What can hang from each mark
J_49: J_169 J_357 J_614 J_635 J_891 J_943
J_614: J_169 J_545 J_891
J_116: J_197 J_545
J_118: J_169 J_496 J_614
J_169: J_49
J_496: J_49 J_116 J_635
J_545: J_116 J_496 J_614
J_891: J_169 J_614
J_943: J_49 J_357 J_635
J_197: J_116 J_118 J_635 J_943
J_635: J_49 J_116 J_496
J_357: J_116 J_496 J_943

Every row comes from one small tree of marks. The marks that hang from a mark follow it in brackets, in the order of their numbers. Every link used is in the known rows. Which tree was each row made from?
Each row is shifted at random along 4 fixed directions that mean nothing.
Known rows
J_891[J_169 J_614[J_545]]: [ -68  -35  135   89   -2   -4  204   90  -98 -110  269  251  -79  187
  136  299 -122  238 -125 -218  294   62 -288   51 -103  202   33  -14
  225  -15  -42   41 -120  321  349  188  -80 -333 -140  -14  379   99
    8   -7 -158  420 -177  229]
J_943[J_49[J_614 J_891] J_357[J_496[J_116]] J_635]: [ 173   18 -179 -125  341  189  137  259 -373 -243   78  297  163 -180
 -528 -512  581  504  -37  -26 -239  146 -429   88  304  -63  185   94
 -487 -151   -1  302  318  130 -303  242  467 -143  146 -185  216   97
 -129 -139  178  -71  225 -506]
J_357[J_496 J_943[J_49 J_635]]: [  84 -160 -106 -195  -25  120  177  202 -412 -261   87  270   62  113
 -217 -252  218  291 -119   26   21   92 -159  -96   62 -129  342   70
 -348  121  227  240   73  481  156  307  286  112   -2   47  210   40
  -95  -45 -155    8  -57 -279]
J_496[J_49[J_169] J_116[J_197[J_943[J_357]] J_545] J_635]: [-140 -213  -52  189  -42   72  169  353 -216 -387  331  103 -184   13
   41   18  -46  418   12  300  -12  214 -370  132 -105   18   60  -63
 -664  190   28 -298  207 -228    7 -196 -129  292 -267   63   16   81
 -386  -61   42  137  107  168]
J_357[J_116 J_943[J_635]]: [-511 -600  158  227  -71  217  609  480 -658 -131  598  132 -274  440
  392  212 -703 -608  -23  145  588 -193   14 -166  -80 -224  333  155
 -119  320  439 -198  -55   79  674   87  -89   87 -220  115  -21   48
 -403 -292 -125 -566 -451 -220]
J_496[J_49[J_614] J_116[J_197[J_943] J_545] J_635]: [-132 -411   -6   80   21  202  200  475 -536 -195  127  210 -132 -117
  -44 -189   31   53  -14  135  174   26 -194  -37   61   42  277  195
 -369   91  129    4  291 -126  135  128  319 -118   11  168  196  164
 -300 -171   83 -128   52 -228]
J_496[J_49[J_891[J_169 J_614[J_545]] J_943] J_116]: [-378 -334   84  290  227  175  317  434 -434  158  324  145 -107  -24
  276  324 -337 -166  -90   54  377 -120 -154  -31  134  -67  258  185
  135  -85  -20 -155  134 -185  300   85  -46 -461  -89  -55  191  134
 -286 -233 -110 -168 -207 -119]
J_197[J_943[J_357[J_116[J_545]] J_635[J_49[J_169] J_496]]]: [ 139   58 -121  -84  122  -33  243  189 -324 -386  233  234   70  -58
 -340 -376  337  311  -71    8  -96  154 -441  178   56  -27  259  -21
 -497  164  183   43   90  312  -89  220  177  118  -57 -184  146  -22
 -133  -91   98  -28  -57 -258]
J_49[J_169 J_357[J_496 J_943] J_614 J_635[J_116] J_891]: [ 140  210  -95  -36  292   15  173  130   55 -557  345   18   99  136
 -181  -12  253  706  -45  278 -161  399 -490  421 -132  212   58 -146
 -873   13 -314   -6   72  177 -140   97  -41  245 -318 -296  139   -1
  -43   54  -49  259   50  134]
J_614[J_169[J_49] J_545[J_116[J_197]]]: [ -43  -19   79  220   24   57  143  216 -200 -120  120  100  -62  -59
   36   46   78  351  -12   95  -36  184 -534  473   33 -114  197  -42
 -240  177  -41 -252   45    8   55  -57 -124 -193 -127   80  142  302
 -219  -14  209  510   71   97]
J_357[J_116[J_545] J_496]: [ 342  -60 -147 -233   -7 -167 -150  191  -70 -371   20  485  115 -316
 -499 -341  707  757  -68 -250 -158  300 -362  140  -51  241 -100   38
 -343  -74  183  345  255  349 -213  169  453  -74  161  139  361   19
  -29   22  -11  395  249 -119]
J_943[J_357[J_116] J_635]: [  59 -233 -225    9  129   74   12  408 -501   33  157  437   61 -278
 -552 -519  695  799  108  171 -537  365 -442  252  372 -459 -145  227
 -710 -240  428  189  456 -271 -489 -244  430  330  272  276  -77   16
 -469 -173   93  118  615 -566]
J_891[J_614[J_169 J_545[J_496]]]: [-170 -163  124  186   80   74  341  332 -507  110  218  263  -91   27
   44   60  -64  -75  -48 -289  305 -160 -396    5  248   12  207  157
  399   56   28  -92   78    4  202  226  172 -480  109  -68  311  254
 -203 -211  193   58 -109 -215]
J_496[J_49[J_169 J_357 J_635[J_116[J_197[J_118[J_614]]]]]]: [-270 -223   78  213   84  168  226  366 -308  -84  423  151  -91  181
  196  301 -246  305   30  403  211  201 -147  354   35  199   39   84
 -493  -18  161  -86   90  -62  215 -206  -69 -149 -211  266  133    2
 -354 -164 -366   85  -78  171]
J_197[J_635[J_49[J_169 J_614 J_943[J_357]] J_116 J_496]]: [-225 -338  -15  -11  269  165  419  488 -821   73  246  247   14    8
  -79 -201 -110 -366  -90  151  348 -135  -16  -49  215  -72  420  361
  -51  -58  353  237  192  130  287  425  476 -283  103   -5  179  -64
 -213 -329 -182 -691 -242 -612]
J_891[J_169[J_49[J_943[J_357[J_116]]]] J_614[J_545]]: [-469 -376  -34  389  199  221  366  430 -309  288  659  228 -132   97
  176  330 -247  162    3  366   93   83 -237  199  113 -365  -59  161
 -328 -114  277 -307  100 -399  108 -273 -320  157  -55   56 -129  -43
 -545 -290 -156 -134  -14  -55]
J_943[J_49[J_635[J_116]]]: [-248 -321  -63  209  101  214   91  422 -309  154  352  344  -79   30
  -78   66   51  452   41  443  -80  231 -216  403  197 -347 -170  164
 -600 -136  357  -82  233 -246  -32 -253   -2  193   18  341  -87  -48
 -514 -180 -191   -1  238 -151]
J_197[J_635 J_943[J_49]]: [ -68  -42   75  202   72  277  531  240 -782 -139  129   11  -21   -1
 -133 -373   -6  -63   23   60 -100   17 -617  222  324 -428  554   76
 -352  298   53 -303 -100   86   27   88  -46  133 -118 -162  -26  274
 -300 -186  357   22  -45 -408]
J_614[J_169 J_545[J_496[J_635[J_49]]] J_891]: [-334 -233  150  229   30  148  283  347 -422  178  229  187 -178   70
  329  232 -430 -213 -160  -24  495 -307 -168 -159  106 -109  223   43
  375  178   28 -199   72   56  478  279  -36 -616  -84    6  227  215
 -228 -113  -49 -159 -243  -90]
J_357[J_116[J_197[J_943[J_49]]] J_496[J_635]]: [ -53 -314    8 -118 -179   32  333  288 -467 -537  136   80 -135  254
   95 -101 -225  -79 -101   93  318  -18  -93  -94 -185   61  579   40
 -313  334  199   11    9  538  479  324  149  261 -227   20  209  109
  -86  -53  -19 -141 -321 -103]
J_49[J_357[J_116[J_545[J_614]]] J_635[J_496] J_891 J_943]: [-129  -66    9  118  224  149  375  254  -76 -501  550   52 -113  196
   78  103 -154  202  -84  238  239  123 -351  206 -226  169   78 -100
 -678  162 -117 -166   40   75  191  194 -172   93 -276 -225   91  -11
 -157  -79   67 -176 -150  136]
J_197[J_116[J_545] J_118[J_169] J_943[J_357 J_635]]: [-311 -480   70   71 -188   66  390  410 -737  196  459  508  -85 -236
  -66  -81 -190  -95  -64  -34  375 -159   23 -406   44  -35  -96  333
  118  145  606  171   32   35  308   23  147  -78  133  409   79 -197
 -398 -310 -467 -363  -70 -258]
J_943[J_357[J_116 J_496]]: [-170 -222   58  145   36   32  449  288 -290 -467  500  129 -200  270
  106   72 -277  -62  -26  -48  282    8 -351   72 -144   64  162  -78
 -250  196  157 -241  -36  181  288   50 -151  226 -242 -165   84   93
 -234 -173  149 -161 -285    1]
J_943[J_49[J_169] J_635[J_496]]: [  -4   61   50  -47  -13   91  183   73  -88 -340  234  227  -13  344
   25  182 -107  257 -151   28  270   69 -217   82  -66  197  150 -103
 -103  178  -20   82 -116  511  334  256  -40 -117 -244  -62  300   -5
   -1   24 -231  195 -256  180]
J_943[J_49[J_614 J_891] J_357[J_116 J_496[J_635]]]: [ -67   14   90  -10  225  225  493  121 -170 -681  368  -29  -76  394
  144   41 -372 -199 -153  -50  449 -119 -281   -8 -217  329  484 -181
 -227  243 -224  -32 -152  581  488  493  -68 -260 -400 -484  318  164
  101  -62  152 -264 -522   35]
J_614[J_545 J_891[J_169[J_49[J_357[J_943]]]]]: [ -60  112  -22  273  225  163  248  132 -161  -19  265    7   34  -68
    7   53  119  524  -74  196 -245  226 -629  332  106 -372  137 -126
 -444   48 -197 -344  -10  -94 -119  -93 -382  -57 -221 -176  -20  212
 -244   -9   53  445  105   48]
J_891[J_169[J_49[J_943]]]: [ 121 -114 -100 -178   20   -1  -87  176 -396   73 -197  305  173 -265
 -177  -17  352  612 -190  132  -81  265 -101   19   52 -117  239  235
  -70 -183   74  423  133  335   95  243  358 -253   74  319  292   38
   33   67 -452  439  195 -163]
J_496[J_49[J_614 J_635[J_116[J_545]]]]: [-276 -201  158  305  261  376  463  350 -317 -287  462   76 -166  249
  211  143 -367 -296  -14  151  398  -36 -351  318    7  104  269    6
 -386  178  -19 -275  -49   -4  332  169 -118 -348 -233 -158  149  195
 -256 -227  219 -222 -323  -37]
J_197[J_118[J_169 J_496[J_116] J_614[J_545]]]: [-505 -283  358  433 -108  124  707  334 -595 -125  669  226 -260    6
  419  461 -734 -532  -27 -319  800 -459 -299 -108   84  444  -11  110
  506  314   66 -368 -245  -23  548    6 -296 -662  -82  -83  280  164
 -332 -393   53 -201 -537  160]
J_49[J_169 J_891[J_614] J_943[J_357[J_496]]]: [-262 -243 -179  162  172   56   25  410  -37  280  628  424   53  115
 -155  325  155  802    7  266  -65  272 -161  100  153  -71 -545   83
 -280 -311  129    3  346 -418 -213 -341  -40  229   33  159   11 -298
 -516 -169 -653   12  293  132]
J_197[J_118[J_614] J_635[J_49[J_891]]]: [ 123  201   81  -23   78   16   96   25 -280  -22   61  276  160 -172
 -240 -146  255  627  -75  -89  -56  134 -392  286  202  163   15  -25
 -138  -59   19  183  -55  410    4   54  111 -504  -38   77  356   62
  -35   16 -284  458   65    8]
J_197[J_116 J_118[J_169]]: [ -98   91  212  299  -95 -118  298  143 -202 -197  372  177  -94   16
   32  221 -141  376   68  -98   59  163 -606  418   73  201  -86 -100
 -133  208   -4 -397 -205   46   45 -383 -374   31 -283   38  115  137
 -296  -88   -6  550  -67  309]
J_116[J_197 J_545[J_614[J_169]]]: [-348 -436  108  426  181  238  333  686 -716  449  385  325  -10  173
  -72  -31   32 -279  205 -286  207  -49 -437  253  587 -158  136  257
  290   63  281 -275  360 -579  -71 -175  352 -705  204  166  159  244
 -655 -444   84 -191   54 -449]
J_545[J_496[J_49 J_116 J_635]]: [-259 -250   41  338   68  121  325  473 -512 -257  195   50 -311  -16
  142   -6 -191  118   56  188   51  -31 -539  234  254 -173  255   28
 -526  159   -8 -548  234 -368   21 -214  -88  151 -141  -81  -39  370
 -487 -193  570  -18   72 -195]
J_614[J_169[J_49[J_357[J_943[J_635]]]]]: [ 180  153 -118  -38  120  106   91   63 -244 -220  -13   87  115  -82
 -244 -236  402  807  -97  343 -409  385 -495  288   41 -349  248  -40
 -712   45  -80   67   35  200 -135   73    5  205 -156   19   37  159
  -75  116  -26  521  283 -111]
J_118[J_496 J_614[J_169]]: [ -36   81  114  173   13   12  309  125 -293 -175  248  199    1   -4
  -47  141   -7  382  -42 -174  139   12 -540  238  125  195  -52  -16
  127   87 -203 -112  -86  128   85  100  -53 -305  -57  -96  277  171
 -108  -78   28  396  -14  125]
J_357[J_116[J_197[J_118 J_635] J_545] J_496 J_943]: [-289 -399  106  298 -128   99  565  497 -509 -378  674  121 -193  364
  106  -61 -245 -245  189  -71  245    3 -438  153  127   12  279  -22
 -529  511  442 -546   19  -61  126 -323 -142  250 -198  -39  -10  124
 -618 -353  190 -230 -317 -101]
J_118[J_496[J_116 J_635] J_614[J_169[J_49] J_545 J_891]]: [-286 -195   62  204  -34   83  136  224 -143  139  292  335 -138 -337
  164  315 -223  442 -194  178  311 -205 -164 -109  -62   45 -334   88
   68  -30  -92  -29   74  -75  282  127 -181 -407   24  130  179   51
 -193  -34 -200  138   89  175]
J_118[J_169 J_496[J_635[J_49]] J_614]: [ -33  150   58  150   27   46  278  106 -313 -226  216  180   13  -24
  -58   86   13  522  -49  -29   39    8 -526  340  207  208  -47  -53
 -181   50 -182 -132  -51  138   37   47  -51 -356  -78 -113  237  158
 -151  -52   20  357   31   98]
J_635[J_116[J_197] J_496]: [ -34 -291   -3  -87 -148 -196   42  325 -221 -301  150  355 -123  151
  -54   55   62  364  -60   22  218  143  -97  205 -104  170  -69   90
 -136  -50  347  186  221  295  246   81  283  100   -3  322  284  -52
 -153  -55 -268  118  -10   44]
J_357[J_116 J_496[J_49 J_635] J_943]: [-100 -382 -154   72   75   71  145  513 -510 -130  157  208  -74  -84
 -151 -241  198  315   48  181 -150  118 -302  112  243 -255  263  137
 -656   15  272 -173  352 -167 -121 -131  232  306   11   44  -18  156
 -468 -184  152 -121  154 -429]
J_545[J_116[J_197[J_943[J_49]]] J_496]: [-145 -249   26   12 -231  -75  242  252 -352 -257  176  117 -203  117
  146  111 -243  258 -106  215  265   68 -182  129 -167  -35  232   14
 -284  272  169 -160   50  272  403   73  -83  283 -148  264  122   80
 -196  -19  -76  148  -93  173]
J_357[J_116[J_545] J_496[J_635[J_49]] J_943]: [-149 -356 -111  123   61   70  179  472 -288 -151  427  300  -90   59
  -99 -120   98  194   35  115   33   92 -269  167   98 -128   61   26
 -621  122  383 -223  261 -104  -20 -120   85  158  -33   41   13   24
 -492 -202   23 -216  -18 -225]
J_116[J_197[J_635[J_49[J_614]]]]: [-187 -238  -77  223   45  184  -23  382 -163  285  417  397  -30  124
 -183   37  228  793  110  410 -205  360 -274  441  257 -202 -411   71
 -607 -171  343  -80  301 -367 -192 -445    6  227   42  423  -36 -126
 -582 -127 -375  244  398   50]
J_614[J_169[J_49[J_943]] J_545[J_496[J_635]] J_891]: [-145   11   31  213   52  153  212  215 -264  -39  128   43  -83 -110
  131  108  -68  379 -127  256    5  -17 -481  103  106 -275  219  -33
 -217  204 -260 -319   50  -61   90   96 -214 -110 -140 -108   64  283
 -220   24  167  291   90   25]

Write each row's tree
[-107 -132  -27  127  231   51  108  402 -391  203  144  232   96  206
 -149  -81  211  320   68  109  -85  199 -327  452  424 -251  181  134
 -240 -149  193   35  320  -38  -76  -60  323 -392   36  154  165  105
 -336 -156 -182  100  116 -352]  J_943[J_635[J_49[J_614[J_891[J_169]]] J_116[J_197]]]
[ -97   25  112   -5  -54 -174  -13   -6  325 -311  320  225 -118  244
  257  530 -371  512 -240  226  398  162  -22  324 -494  301 -266 -245
 -144  -18   17   68 -142  568  569  101 -352 -129 -427  183  305 -155
   80  193 -623  354 -258  662]  J_635[J_49[J_891] J_116]
[  37  -76 -101   14  391  198  -18  341 -229   29  151  264  170 -265
 -229 -117  350  470  -70  105  -21  221 -263  204  114  152   81  114
 -438 -174  -76  230  334  -72 -124  191  339 -650   23   31  256   43
 -143  -75 -139   30  202 -217]  J_496[J_49[J_169 J_357[J_116[J_545[J_614]]] J_635 J_891]]
[ 227   10  -38  -97  192   40  378  270 -684 -576  -75  102   44 -113
 -345 -671  415 -128  -39 -262  -62   -3 -585  170  270 -107  755   61
 -432  249  117   21  131  397  -62  451  490 -241   42 -327  272  350
  -55 -162  605 -122 -161 -671]  J_357[J_943[J_635[J_49 J_496[J_116[J_545]]]]]
[-519 -160  228  451  134  249  562  244 -325  180  561  -18 -114  383
  508  646 -764 -207 -103  195  505 -143 -256  159   32 -143  180  -26
  174  162 -165 -450 -250  -33  551    5 -542 -397 -359  -95   60  129
 -284 -164 -326  -17 -417  239]  J_118[J_614[J_891[J_169[J_49[J_943]]]]]
[-196 -154  198  156  131   20  337  294 -532  200  116  145   -5  200
  167  189 -278 -236  -88 -378  438 -146 -271  -41  198   26  365  109
  578   31  -73  -28   11  194  416  293  170 -852  -78  -26  379  255
  -67 -131 -143   53 -251 -190]  J_545[J_614[J_891[J_169]]]
[-209 -298  -19  145   78   85  436  484 -651 -183  243   21  -24  250
   60  -85 -151 -163   42   30  142  -32 -318   79  286 -195  616   96
 -259  247  146 -268  180   47  129   20  125   38 -170 -160   58  168
 -384 -249   77 -250 -232 -401]  J_357[J_116[J_197[J_943[J_635]]] J_496[J_49[J_891[J_169]]]]
[-406 -152  174  376  197  305  558  261 -282  -23  647   24 -146  328
  356  398 -530 -234  -79   49  419  -87 -336  -54  -38  -70  137  -41
  140  149 -168 -329 -134  -94  386  114 -393 -256 -286 -230  101  107
 -249 -193 -102 -124 -335  158]  J_49[J_614[J_545 J_891[J_169]] J_943[J_357]]
[  72 -260   62 -114  -92 -103  256  356 -713 -477 -147  142 -114  -73
  -51 -265   92  -63  -60 -251  251  -28 -297  -31   61  150  565  189
   33  155  110  156  217  348  264  369  555 -273   61   96  383  340
  -14 -106  318   52  -85 -357]  J_545[J_496[J_116[J_197]]]
[-261 -135  231  303  -68  -35  394  246 -139 -343  448  -20 -295  499
  337  351 -489   38   44   12  367  104 -445  451 -170  157  129 -175
 -244  306  -41 -481  -82   59  438 -140 -340   15 -378   34  147  242
 -254  -53  161  274 -229  392]  J_545[J_116[J_197] J_614]
[-340 -214  133  259   99   76  186  304 -156  301  435  303  -45  278
  193  495 -322  177  -64  -33  383  -10 -137   80   69   28 -209   50
  381 -118   17  -42   49  -73  325  -35  -95 -477 -123  145  240  -24
 -264 -121 -520   90  -96  179]  J_49[J_891[J_614[J_169]]]
[ -88 -187  -31   24   -4   16  197  243 -282 -271  305  290 -134   96
 -112 -103   48  434  -36  213  -27  188 -263  182  -61 -186 -107   45
 -509  -32  310   92  122  125  113  -16   59  305  -69  186   33  -26
 -238  -67  -68   50  141  -96]  J_943[J_357 J_635[J_116]]
[ 526  190  -17 -343  -98 -167  -36  -79 -221 -574 -263  331  106 -512
 -521 -613  660  730 -166 -234 -197  274 -471   74 -225  234  143   27
 -397   85   10  484  -30  737  -31  486  405  -31   28   82  395  116
  295  205  167  621  251 -123]  J_197[J_116[J_545] J_635]
[-175 -239  -55  131  173  139  121  396 -295  134  378  338   -3   73
  -15  171  -11  222  -67  145  173  120 -135   87  110   -4  -55   79
 -123  -94  217    1  199  -83   88  -22   61 -160  -41  142  118  -81
 -346 -177 -394 -118  -46  -66]  J_635[J_49[J_169 J_357[J_496]]]
[ 186  226  -14   -6   88  205  304   28 -211 -465  251   61  125  130
 -286 -295  277  452  -20   43 -132  289 -594  272  -18  143  286 -136
 -539  280 -171  -17  -94  317  -71  197   -6   13 -226 -210  221   82
  -46    2   69  359   -8  101]  J_116[J_197[J_635 J_943[J_49[J_169 J_614] J_357]] J_545]
[-375 -227   68  449   57  126  275  425 -320  150  524  276 -123 -179
   47  264 -186  355   77  173   82   -6 -439  306  335  -47 -315   34
 -258   32  131 -494  118 -421 -111 -542 -385   45  -72   94  -74  -10
 -641 -288 -117   53   74  108]  J_197[J_116 J_118[J_496[J_49[J_891]]]]
[-443 -313  271  306 -208   52  358  322 -338  118  609  314 -135  393
  348  611 -566   14   31  -99  598  -71  -74   90   45  388 -214   55
  380  121  244 -149 -118   17  504 -263 -179 -490 -157  367  291  -27
 -386 -231 -628  141 -302  407]  J_116[J_197[J_118[J_169 J_614]]]
